Below is a small trained network, with its code and all its weights. Each question gives an input and a target symbol and asks what happens when units are switched off, that is, made to give their printed mean instead of their output.

import numpy as np


def w(rows, s, z=0):
    codes = np.array(rows[::2]) - 128.0
    scale = np.full(codes.shape[1], s)
    scale[-1] = z or s
    return codes * scale


def f(y):
    return y / 2 * (1 + np.tanh(0.7978845608 * (y + 0.044715 * y**3)))


def softmax(a):
    e = np.exp(a - a.max(-1, keepdims=True))
    return e / e.sum(-1, keepdims=True)


def log_softmax(a):
    a = a - a.max(-1, keepdims=True)
    return a - np.log(np.exp(a).sum(-1, keepdims=True))


def net(x, mask):
    ids = ['Ωβεζηξ'.index(c) for c in x.split()]
    T = len(ids)
    res = E[ids] + P[:T]
    r = res
    for j in range(3):
        rows = slice(3 * j, 3 * j + 3)
        q, k, v = (r @ M[0][rows].T for M in (Q, K, V))
        z = softmax(np.where(np.tri(T) > 0, q @ k.T / 3**0.5, -1e9)) @ v
        o = O[0][rows]
        res = res + np.where(mask[j], z, o[:, -1]) @ o[:, :-1]
    y = f(res @ A[0][:, :-1].T + A[0][:, -1])
    res = res + np.where(mask[3:7], y, B[0][:, -1]) @ B[0][:, :-1]
    return log_softmax(res[-1] @ U[:, :-1].T + U[:, -1])


Q, K, V, O, A, B = {}, {}, {}, {}, {}, {}
E = w([
[165,7,117,104,207,182],'Ω',
[146,181,56,95,89,166],'β',
[176,190,151,106,120,253],'ε',
[150,139,235,71,126,168],'ζ',
[190,214,78,187,189,132],'η',
[142,128,196,239,176,121],'ξ',
],0.018)
P = w([
[249,168,152,114,145,79],'0',
[137,130,121,131,93,123],'1',
[123,132,128,128,100,133],'2',
[126,132,122,150,107,150],'3',
[114,131,130,141,123,161],'4',
[113,129,137,144,123,183],'5',
[113,133,138,147,127,198],'6',
[93,133,149,142,138,202],'7',
[95,124,153,152,142,224],'8',
[89,142,165,137,151,225],'9',
[89,147,167,134,159,236],'10',
],0.013)
Q[0] = w([
[51,50,121,35,72,122],'head 0',
[84,115,131,125,127,13],'head 0',
[68,195,183,69,11,198],'head 0',
[188,177,97,204,212,167],'head 1',
[114,162,206,135,106,107],'head 1',
[121,112,56,98,154,79],'head 1',
[60,67,159,179,68,69],'head 2',
[103,168,160,70,34,149],'head 2',
[135,137,121,198,224,39],'head 2',
],0.011)
K[0] = w([
[166,92,93,52,42,59],'head 0',
[34,137,104,137,31,60],'head 0',
[248,158,159,118,123,93],'head 0',
[88,106,130,201,196,204],'head 1',
[110,144,175,127,98,110],'head 1',
[90,110,79,132,159,66],'head 1',
[68,87,190,172,76,117],'head 2',
[202,140,125,68,75,85],'head 2',
[18,144,130,194,114,99],'head 2',
],0.011)
V[0] = w([
[144,233,73,171,131,138],'head 0',
[132,174,243,117,150,32],'head 0',
[139,208,59,2,63,169],'head 0',
[66,174,217,90,113,166],'head 1',
[142,112,193,127,57,121],'head 1',
[57,140,102,89,85,150],'head 1',
[129,118,132,117,180,48],'head 2',
[143,74,214,176,118,175],'head 2',
[151,120,57,67,120,171],'head 2',
],0.0094)
O[0] = w([
[126,163,110,166,163,149,81],'head 0',
[102,78,47,186,96,214,29],'head 0',
[133,163,164,115,159,240,1],'head 0',
[121,151,56,144,97,95,103],'head 1',
[139,114,71,91,142,172,91],'head 1',
[57,127,121,139,124,122,30],'head 1',
[39,186,110,36,95,104,127],'head 2',
[255,93,113,97,64,113,203],'head 2',
[68,75,204,173,95,57,186],'head 2',
],0.0099,0.0076)
A[0] = w([
[50,135,134,69,193,204,135],'neuron 0',
[106,246,172,129,254,98,49],'neuron 1',
[67,79,75,148,96,102,2],'neuron 2',
[147,13,4,57,161,176,73],'neuron 3',
],0.0076,0.003)
B[0] = w([
[151,165,74,200,178,2,176],'neuron 0',
[27,55,170,40,105,61,254],'neuron 1',
[125,64,240,225,61,103,123],'neuron 2',
[89,38,194,113,161,145,189],'neuron 3',
],0.0076,0.0074)
U = w([
[126,134,164,122,1,114,154],'Ω',
[144,73,47,163,161,82,197],'β',
[117,66,213,142,172,97,167],'ε',
[101,58,171,194,72,119,2],'ζ',
[102,54,138,123,114,182,97],'η',
[154,131,215,197,91,158,94],'ξ',
],0.0063,0.0042)

Each question gives the input, a string of symbols that net reads in full, and the target symbol t.
The units are the heads (3 rows each of Q, K, V and O) and the neurons (one row each of A and B). Each row of codes is followed by its name. A weight is (code - 128) times the scale printed after its matrix; where a second scale follows, it is the last column's (O, A, B and U).
mask holds one flag per unit, heads first, then neurons. A switched-off unit (its flag False) gives its mean, the last column of its rows in O or B, instead of its output. The means were averaged over made-up inputs and are rounded, as every weight is.
A unit's drop is (log p(t) with every unit on - log p(t) with that unit switched off) / (log p(t) with every unit on - log p(t) with every unit switched off).
The circuit of an input: a set's keep is (log p(t) with only the set's units on - log p(t) with every unit switched off) / (log p(t) with every unit on - log p(t) with every unit switched off). Starting from all 7 units, units are removed one at a time, each time the one whose removal leaves the highest keep (on an exact tie, the one counted first), for as long as the keep stays at least 0.8.
circuit, biggest first: the units of the circuit, biggest drop first
k most important neurons: the k neurons with the biggest drops, biggest first
which heads matter: for each layer, one digit per head in row order, 1 if its drop is at least 0.15 and else 0, layers parted by /
drop of u: that unit's drop, to one decimal
input ξ β ε, target ζ: which heads matter : 100
input ζ Ω ξ Ω β, target η: circuit, biggest first : head 0; neuron 3
input ξ Ω Ω ζ β, target ζ: 2 most important neurons : neuron 2; neuron 3
input β Ω Ω ζ Ω η ζ β, target ε: circuit, biggest first : head 2; head 0; neuron 1
input β Ω η Ω η Ω ε, target ε: which heads matter : 101
input ζ Ω η ξ η Ω Ω Ω β, target η: circuit, biggest first : head 0
input η η η ζ ε Ω Ω ζ, target β: which heads matter : 111
input ε Ω Ω ξ ξ ε Ω Ω β, target ξ: which heads matter : 101
input Ω Ω η ε η Ω Ω β η ζ, target Ω: circuit, biggest first : head 1; head 2
input ξ ζ Ω Ω ε, target ζ: 2 most important neurons : neuron 2; neuron 3
input Ω Ω β η ζ Ω Ω ξ η, target β: which heads matter : 100
input η Ω ξ, target β: which heads matter : 101
input ε η ζ ζ ζ, target ξ: which heads matter : 101
input Ω ζ ξ Ω Ω ξ ζ, target Ω: which heads matter : 011
input ξ ζ Ω ζ η Ω Ω Ω ζ, target ζ: drop of head 0 : 1.0
input β Ω Ω Ω β, target ε: drop of head 0 : 0.3
input ζ Ω ε, target η: drop of head 2 : 0.1
